Here is a tiny trained network, its code and every weight. The questions are about switching its units off for an input and a target symbol, where a switched-off unit gives its printed mean instead of its output.

import numpy as np


def w(rows, s, z=0):
    codes = np.array(rows[::2]) - 128.0
    scale = np.full(codes.shape[1], s)
    scale[-1] = z or s
    return codes * scale


def f(y):
    return y / 2 * (1 + np.tanh(0.7978845608 * (y + 0.044715 * y**3)))


def softmax(a):
    e = np.exp(a - a.max(-1, keepdims=True))
    return e / e.sum(-1, keepdims=True)


def log_softmax(a):
    a = a - a.max(-1, keepdims=True)
    return a - np.log(np.exp(a).sum(-1, keepdims=True))


def net(x, mask):
    ids = ['βγδελμπστψω'.index(c) for c in x.split()]
    T = len(ids)
    res = E[ids] + P[:T]
    u = 0
    for l in range(3):
        q, k, v = (res @ M[l].T for M in (Q, K, V))
        z = softmax(np.where(np.tri(T) > 0, q @ k.T / 2**0.5, -1e9)) @ v
        res = res + np.where(mask[u], z, O[l][:, -1]) @ O[l][:, :-1]
        u += 1
        y = f(res @ A[l][:, :-1].T + A[l][:, -1])
        res = res + np.where(mask[u : u + 8], y, B[l][:, -1]) @ B[l][:, :-1]
        u += 8
    return log_softmax(res[-1] @ U[:, :-1].T + U[:, -1])


Q, K, V, O, A, B = {}, {}, {}, {}, {}, {}
E = w([
[128,147,148],'β',
[116,127,91],'γ',
[132,136,85],'δ',
[71,85,79],'ε',
[222,132,153],'λ',
[143,111,122],'μ',
[118,139,93],'π',
[133,153,5],'σ',
[145,170,221],'τ',
[65,138,141],'ψ',
[107,140,154],'ω',
],0.022)
P = w([
[143,250,94],'0',
[125,89,132],'1',
[127,93,136],'2',
[129,98,139],'3',
[129,96,140],'4',
[127,96,137],'5',
[128,99,140],'6',
[129,108,143],'7',
[129,104,142],'8',
],0.011)
Q[0] = w([
[19,1,135],'0.h0',
[101,114,101],'0.h0',
],0.0096)
K[0] = w([
[76,2,182],'0.h0',
[139,18,56],'0.h0',
],0.0066)
V[0] = w([
[106,253,80],'0.h0',
[29,118,158],'0.h0',
],0.004)
O[0] = w([
[117,91,249,128],'0.h0',
[126,239,254,254],'0.h0',
],0.0085,0.00092)
A[0] = w([
[254,180,81,111],'0.n0',
[52,161,152,86],'0.n1',
[86,7,62,254],'0.n2',
[201,62,142,162],'0.n3',
[175,222,155,86],'0.n4',
[51,223,39,201],'0.n5',
[91,217,233,41],'0.n6',
[81,75,134,146],'0.n7',
],0.0071,0.0073)
B[0] = w([
[169,67,90,137],'0.n0',
[115,92,167,127],'0.n1',
[149,227,169,247],'0.n2',
[180,157,120,150],'0.n3',
[132,36,130,124],'0.n4',
[126,175,235,192],'0.n5',
[150,1,96,130],'0.n6',
[107,167,120,151],'0.n7',
],0.0083,0.011)
Q[1] = w([
[138,78,64],'1.h0',
[47,2,4],'1.h0',
],0.0076)
K[1] = w([
[58,124,156],'1.h0',
[9,106,96],'1.h0',
],0.013)
V[1] = w([
[198,143,142],'1.h0',
[46,185,255],'1.h0',
],0.0089)
O[1] = w([
[254,198,42,254],'1.h0',
[215,251,198,90],'1.h0',
],0.0078,0.0079)
A[1] = w([
[152,47,15,190],'1.n0',
[36,26,84,89],'1.n1',
[20,172,152,93],'1.n2',
[143,111,160,29],'1.n3',
[217,11,216,33],'1.n4',
[183,98,25,4],'1.n5',
[164,127,202,2],'1.n6',
[106,83,2,66],'1.n7',
],0.0097,0.0055)
B[1] = w([
[63,179,156,254],'1.n0',
[137,218,153,162],'1.n1',
[6,121,100,175],'1.n2',
[117,152,119,115],'1.n3',
[50,253,19,168],'1.n4',
[69,62,150,204],'1.n5',
[120,213,101,155],'1.n6',
[94,168,192,214],'1.n7',
],0.0074,0.0092)
Q[2] = w([
[95,1,13],'2.h0',
[252,74,239],'2.h0',
],0.01)
K[2] = w([
[7,181,162],'2.h0',
[15,2,14],'2.h0',
],0.0066)
V[2] = w([
[97,127,253],'2.h0',
[172,50,53],'2.h0',
],0.0036)
O[2] = w([
[138,1,80,175],'2.h0',
[146,242,194,2],'2.h0',
],0.006,0.0085)
A[2] = w([
[50,139,179,9],'2.n0',
[138,224,109,18],'2.n1',
[234,137,67,254],'2.n2',
[67,122,67,109],'2.n3',
[90,64,168,179],'2.n4',
[246,119,93,46],'2.n5',
[124,160,245,107],'2.n6',
[227,72,97,142],'2.n7',
],0.011,0.0078)
B[2] = w([
[172,52,138,199],'2.n0',
[129,146,75,244],'2.n1',
[197,83,163,254],'2.n2',
[142,130,168,252],'2.n3',
[172,149,75,170],'2.n4',
[47,28,7,165],'2.n5',
[94,66,147,223],'2.n6',
[43,11,149,149],'2.n7',
],0.012,0.0076)
U = w([
[62,103,9,12],'β',
[140,173,79,109],'γ',
[125,54,109,101],'δ',
[138,116,117,164],'ε',
[148,106,181,197],'λ',
[152,126,61,45],'μ',
[47,184,124,252],'π',
[151,140,145,161],'σ',
[132,126,190,161],'τ',
[151,139,147,232],'ψ',
[42,64,187,25],'ω',
],0.013,0.0036)

Each question gives the input, a string of symbols that net reads in full, and the target symbol t.
The units are the heads (2 rows each of Q, K, V and O) and the neurons (one row each of A and B). Each row of codes is followed by its name. A weight is (code - 128) times the scale printed after its matrix; where a second scale follows, it is the last column's (O, A, B and U).
mask holds one flag per unit, layer by layer, with each layer's heads first. A switched-off unit (its flag False) gives its mean, the last column of its rows in O or B, instead of its output. The means were averaged over made-up inputs and are rounded, as every weight is.
A unit's drop is (log p(t) with every unit on - log p(t) with that unit switched off) / (log p(t) with every unit on - log p(t) with every unit switched off).
The circuit of an input: a set's keep is (log p(t) with only the set's units on - log p(t) with every unit switched off) / (log p(t) with every unit on - log p(t) with every unit switched off). Starting from the 12 units with the biggest drops (on a tie, the unit counted first), units are removed one at a time, each time the one whose removal leaves the highest keep (on an exact tie, the one counted first), for as long as the keep stays at least 0.8.
circuit, biggest first: the units of the circuit, biggest drop first
most important unit: the unit with the biggest drop
top k neurons: the k neurons with the biggest drops, biggest first
k most important neurons of layer l: the k neurons of layer l with the biggest drops, biggest first
input μ ε λ γ, target π: most important unit : 1.h0
input σ ψ λ, target μ: top 3 neurons : 1.n4, 2.n2, 0.n0
input μ π ε λ β τ, target π: top 4 neurons : 0.n2, 0.n5, 0.n0, 1.n0
input ε μ λ ε ψ μ, target β: circuit, biggest first : 0.n5, 1.h0, 0.n0, 0.n2
input μ λ β ε ψ δ, target π: top 2 neurons : 0.n5, 0.n0
input μ ψ μ τ μ ε ε λ σ, target π: top 2 neurons : 0.n5, 0.n0
input ε ε ε ψ, target ω: top 3 neurons : 2.n6, 1.n2, 1.n4
input ψ ε ε μ μ λ τ, target δ: 2 most important neurons of layer 0 : 0.n5, 0.n2
input ε λ ε μ ε ε τ ω, target β: 4 most important neurons of layer 0 : 0.n5, 0.n2, 0.n0, 0.n3
input ψ β λ ψ, target δ: top 3 neurons : 0.n2, 0.n5, 0.n0
input μ ε ε ε ε ψ μ λ, target π: 3 most important neurons of layer 0 : 0.n5, 0.n2, 0.n0
input ψ λ π ε μ, target δ: top 3 neurons : 0.n3, 1.n5, 0.n0
input μ ε ε ψ β ω ε λ π, target π: top 2 neurons : 0.n2, 0.n0
input μ λ ω ε ω, target π: top 3 neurons : 0.n5, 0.n2, 0.n0
input λ ε ω ε ε μ ε μ, target ω: 2 most important neurons of layer 1 : 1.n0, 1.n7
input μ λ τ π σ ε μ σ, target π: 2 most important neurons of layer 0 : 0.n0, 0.n5
input λ ε ε μ β ε ε γ, target ω: top neuron : 0.n0
input μ ε λ μ ε ε δ ε π, target π: top 4 neurons : 0.n0, 0.n2, 0.n5, 0.n3
input ε μ μ μ λ, target β: 2 most important neurons of layer 0 : 0.n5, 0.n3
input λ ε τ τ μ δ μ π, target ω: top 3 neurons : 0.n0, 2.n0, 0.n2
input ε λ ω ω σ π, target β: 2 most important neurons of layer 1 : 1.n0, 1.n5
input ε γ δ β σ, target μ: 2 most important neurons of layer 1 : 1.n0, 1.n5
input τ ε γ σ ε, target π: most important unit : 2.n2
input λ ε ψ, target ω: 4 most important neurons of layer 2 : 2.n0, 2.n3, 2.n1, 2.n2
